Below are the code and all the weights of a small trained network. Each question names an input and a class and asks about switching units off, where a switched-off unit gives its printed mean instead of its output.

import numpy as np


def w(rows, s, z=0):
    codes = np.array(rows[::2]) - 128.0
    scale = np.full(codes.shape[1], s)
    scale[-1] = z or s
    return codes * scale


def f(y):
    return y / 2 * (1 + np.tanh(0.7978845608 * (y + 0.044715 * y**3)))


def log_softmax(a):
    a = a - a.max(-1, keepdims=True)
    return a - np.log(np.exp(a).sum(-1, keepdims=True))


def net(x, mask):
    res = np.array(x, float).reshape(1, 3) / 4 @ E
    y = f(res @ A[0][:, :-1].T + A[0][:, -1])
    res = res + np.where(mask, y, B[0][:, -1]) @ B[0][:, :-1]
    return log_softmax(res[-1] @ U[:, :-1].T + U[:, -1])


A, B = {}, {}
E = w([
[118,55,253,106,2,156,137,148,145,130],'x0',
[160,93,82,65,99,26,234,99,153,17],'x1',
[244,73,113,201,121,142,101,67,236,174],'x2',
],0.0077)
A[0] = w([
[40,189,150,128,146,204,93,222,20,164,161],'N0',
[155,107,135,223,127,207,44,103,169,213,118],'N1',
[103,219,7,98,227,46,193,123,54,65,228],'N2',
[134,69,194,74,27,121,159,158,101,109,184],'N3',
[135,56,254,148,27,180,101,134,171,170,168],'N4',
[65,157,68,40,148,67,208,146,75,43,145],'N5',
[28,203,179,133,156,190,65,217,52,161,168],'N6',
[134,47,251,144,21,177,79,119,165,174,157],'N7',
[161,168,82,189,220,167,74,93,159,186,190],'N8',
[136,183,62,180,212,136,89,89,157,166,255],'N9',
[56,205,197,117,169,187,72,224,48,158,164],'N10',
[247,49,90,134,109,69,174,4,233,72,98],'N11',
[165,131,128,232,141,185,44,94,162,219,135],'N12',
[102,90,215,70,24,103,165,169,109,75,155],'N13',
[187,167,78,205,200,146,80,86,146,166,150],'N14',
[75,104,209,66,59,90,186,185,109,78,121],'N15',
[132,57,224,159,54,202,85,120,171,161,142],'N16',
],0.0049,0.0035)
B[0] = w([
[136,115,98,106,190,103,145,166,182,173,212],'N0',
[125,143,157,122,76,161,65,68,92,94,204],'N1',
[82,253,108,47,99,134,65,73,180,142,254],'N2',
[112,94,225,158,127,166,205,153,126,103,192],'N3',
[78,125,198,115,116,223,142,118,189,149,218],'N4',
[67,203,147,73,65,181,107,71,120,99,214],'N5',
[153,112,80,151,200,93,145,203,187,185,216],'N6',
[60,130,221,92,120,197,122,120,169,167,218],'N7',
[191,156,110,178,140,100,53,105,69,95,207],'N8',
[181,173,107,141,143,100,41,114,103,136,215],'N9',
[153,106,92,150,214,91,166,201,198,183,212],'N10',
[139,92,98,131,236,89,157,208,223,203,218],'N11',
[158,154,129,137,85,151,64,66,74,80,207],'N12',
[107,91,236,175,86,130,208,161,90,90,198],'N13',
[196,126,122,175,133,98,80,120,86,95,193],'N14',
[113,94,212,177,87,120,176,134,82,70,188],'N15',
[78,131,187,89,110,215,111,110,171,182,200],'N16',
],0.0063,0.0087)
U = w([
[155,141,54,124,193,32,118,162,155,164,222],'0',
[69,175,141,58,64,178,98,26,139,135,184],'1',
[119,52,150,155,161,136,181,200,178,171,102],'2',
[110,105,166,144,59,115,183,130,22,65,5],'3',
[181,125,126,191,109,124,85,69,1,113,84],'4',
],0.0078,0.0013)

Each question gives the input, the list of numbers given to net, and the class t.
The units are the neurons (one row each of A and B). Each row of codes is followed by its name. A weight is (code - 128) times the scale printed after its matrix; where a second scale follows, it is the last column's (A, B and U).
mask holds one flag per neuron, in row order. A switched-off neuron (its flag False) gives its mean, the last column of its row in B, instead of its output. The means were averaged over made-up inputs and are rounded, as every weight is.
A unit's drop is (log p(t) with every unit on - log p(t) with that unit switched off) / (log p(t) with every unit on - log p(t) with every unit switched off).
The circuit of an input: a set's keep is (log p(t) with only the set's units on - log p(t) with every unit switched off) / (log p(t) with every unit on - log p(t) with every unit switched off). Starting from the 12 units with the biggest drops (on a tie, the unit counted first), units are removed one at a time, each time the one whose removal leaves the highest keep (on an exact tie, the one counted first), for as long as the keep stays at least 0.8.
units of the circuit, in order: the units of the circuit, biggest drop first
k most important neurons: the k neurons with the biggest drops, biggest first
drop when u is switched off: that unit's drop, to one decimal
input [3,3,1], class 2: units of the circuit, in order => N2
input [2,0,-3], class 2: units of the circuit, in order => N12, N2
input [0,3,8], class 0: units of the circuit, in order => N11, N13
input [-5,5,-1], class 1: 2 most important neurons => N2, N5
input [-7,8,-3], class 1: 2 most important neurons => N5, N2
input [6,-7,0], class 2: 3 most important neurons => N10, N2, N6
input [1,5,-6], class 3: 2 most important neurons => N15, N13
input [-6,-8,-1], class 0: drop when N6 is switched off => 0.3
input [-6,6,0], class 1: 2 most important neurons => N2, N5
input [8,6,1], class 2: drop when N12 is switched off => 0.2
input [1,-8,-4], class 2: drop when N2 is switched off => 0.3
